Below are the code and all the weights of a small trained network. Each question names an input and a class and asks about switching units off, where a switched-off unit gives its printed mean instead of its output.

import numpy as np


def w(rows, s, z=0):
    codes = np.array(rows[::2]) - 128.0
    scale = np.full(codes.shape[1], s)
    scale[-1] = z or s
    return codes * scale


def f(y):
    return np.maximum(y, 0)


def log_softmax(a):
    a = a - a.max(-1, keepdims=True)
    return a - np.log(np.exp(a).sum(-1, keepdims=True))


def net(x, mask):
    res = np.array(x, float).reshape(1, 7) / 4 @ E
    y = f(res @ A[0][:, :-1].T + A[0][:, -1])
    res = res + np.where(mask, y, B[0][:, -1]) @ B[0][:, :-1]
    return log_softmax(res[-1] @ U[:, :-1].T + U[:, -1])


A, B = {}, {}
E = w([
[97,6,202,60],'x0',
[113,150,131,93],'x1',
[64,165,240,219],'x2',
[134,120,127,142],'x3',
[11,98,45,155],'x4',
[123,135,129,115],'x5',
[126,131,128,123],'x6',
],0.013)
A[0] = w([
[187,138,34,129,191],'neuron 1',
[141,56,123,75,139],'neuron 2',
[63,75,247,140,22],'neuron 3',
[78,114,94,137,171],'neuron 4',
[207,140,177,121,254],'neuron 5',
[46,109,76,141,148],'neuron 6',
[109,192,145,171,129],'neuron 7',
[104,210,176,160,164],'neuron 8',
[189,167,28,125,226],'neuron 9',
[96,83,194,144,84],'neuron 10',
[175,153,65,129,168],'neuron 11',
[91,77,203,127,52],'neuron 12',
[123,164,147,182,132],'neuron 13',
[159,42,155,100,152],'neuron 14',
[156,141,109,159,114],'neuron 15',
[73,171,94,188,118],'neuron 16',
[140,64,100,99,167],'neuron 17',
[124,53,133,136,156],'neuron 18',
[82,196,136,101,158],'neuron 19',
[209,131,143,111,204],'neuron 20',
[209,153,184,108,246],'neuron 21',
],0.015,0.0074)
B[0] = w([
[89,176,97,116,232],'neuron 1',
[137,68,167,31,209],'neuron 2',
[61,242,114,136,246],'neuron 3',
[61,120,24,137,190],'neuron 4',
[162,168,254,118,244],'neuron 5',
[44,79,2,133,216],'neuron 6',
[225,19,125,192,191],'neuron 7',
[191,107,136,192,215],'neuron 8',
[86,218,114,118,249],'neuron 9',
[95,183,128,127,202],'neuron 10',
[113,206,136,122,203],'neuron 11',
[68,217,112,107,207],'neuron 12',
[159,93,160,161,184],'neuron 13',
[125,120,195,59,220],'neuron 14',
[128,136,142,132,159],'neuron 15',
[106,97,79,181,201],'neuron 16',
[82,93,102,70,198],'neuron 17',
[110,131,110,94,191],'neuron 18',
[143,124,123,154,167],'neuron 19',
[165,165,227,94,218],'neuron 20',
[209,158,254,135,251],'neuron 21',
],0.01,0.018)
U = w([
[155,215,146,163,250],'0',
[88,176,77,178,193],'1',
[178,89,159,78,91],'2',
[114,42,89,89,35],'3',
[216,112,153,239,3],'4',
[139,54,92,252,196],'5',
],0.013,0.0046)

Each question gives the input, the list of numbers given to net, and the class t.
The units are the neurons (one row each of A and B). Each row of codes is followed by its name. A weight is (code - 128) times the scale printed after its matrix; where a second scale follows, it is the last column's (A, B and U).
mask holds one flag per neuron, in row order. A switched-off neuron (its flag False) gives its mean, the last column of its row in B, instead of its output. The means were averaged over made-up inputs and are rounded, as every weight is.
A unit's drop is (log p(t) with every unit on - log p(t) with that unit switched off) / (log p(t) with every unit on - log p(t) with every unit switched off).
unit that matters most: the unit with the biggest drop
top k neurons: the k neurons with the biggest drops, biggest first
drop of u: that unit's drop, to one decimal
input [4,1,0,-1,7,3,-5], class 3: unit that matters most : neuron 9
input [4,-6,0,7,-7,-2,6], class 2: top 2 neurons : neuron 9; neuron 14
input [8,1,5,-5,1,2,0], class 1: top 3 neurons : neuron 21; neuron 5; neuron 20
input [8,8,0,-1,-2,2,7], class 2: top 2 neurons : neuron 2; neuron 14
input [2,-4,8,-7,1,1,7], class 1: top 2 neurons : neuron 3; neuron 21
input [7,-6,-8,7,1,5,-2], class 3: top 3 neurons : neuron 21; neuron 17; neuron 5
input [1,6,1,-6,1,-5,7], class 1: top 4 neurons : neuron 21; neuron 7; neuron 5; neuron 2
input [1,0,0,-6,6,8,-4], class 3: top 2 neurons : neuron 3; neuron 9
input [7,-1,-4,-8,1,-7,2], class 3: top 3 neurons : neuron 21; neuron 5; neuron 17
input [2,-2,8,-2,7,-8,-3], class 1: drop of neuron 3 : 1.2
input [6,2,2,-5,7,-3,-1], class 1: drop of neuron 3 : 0.5
input [-4,-8,7,1,-1,-2,-2], class 4: drop of neuron 8 : 0.0
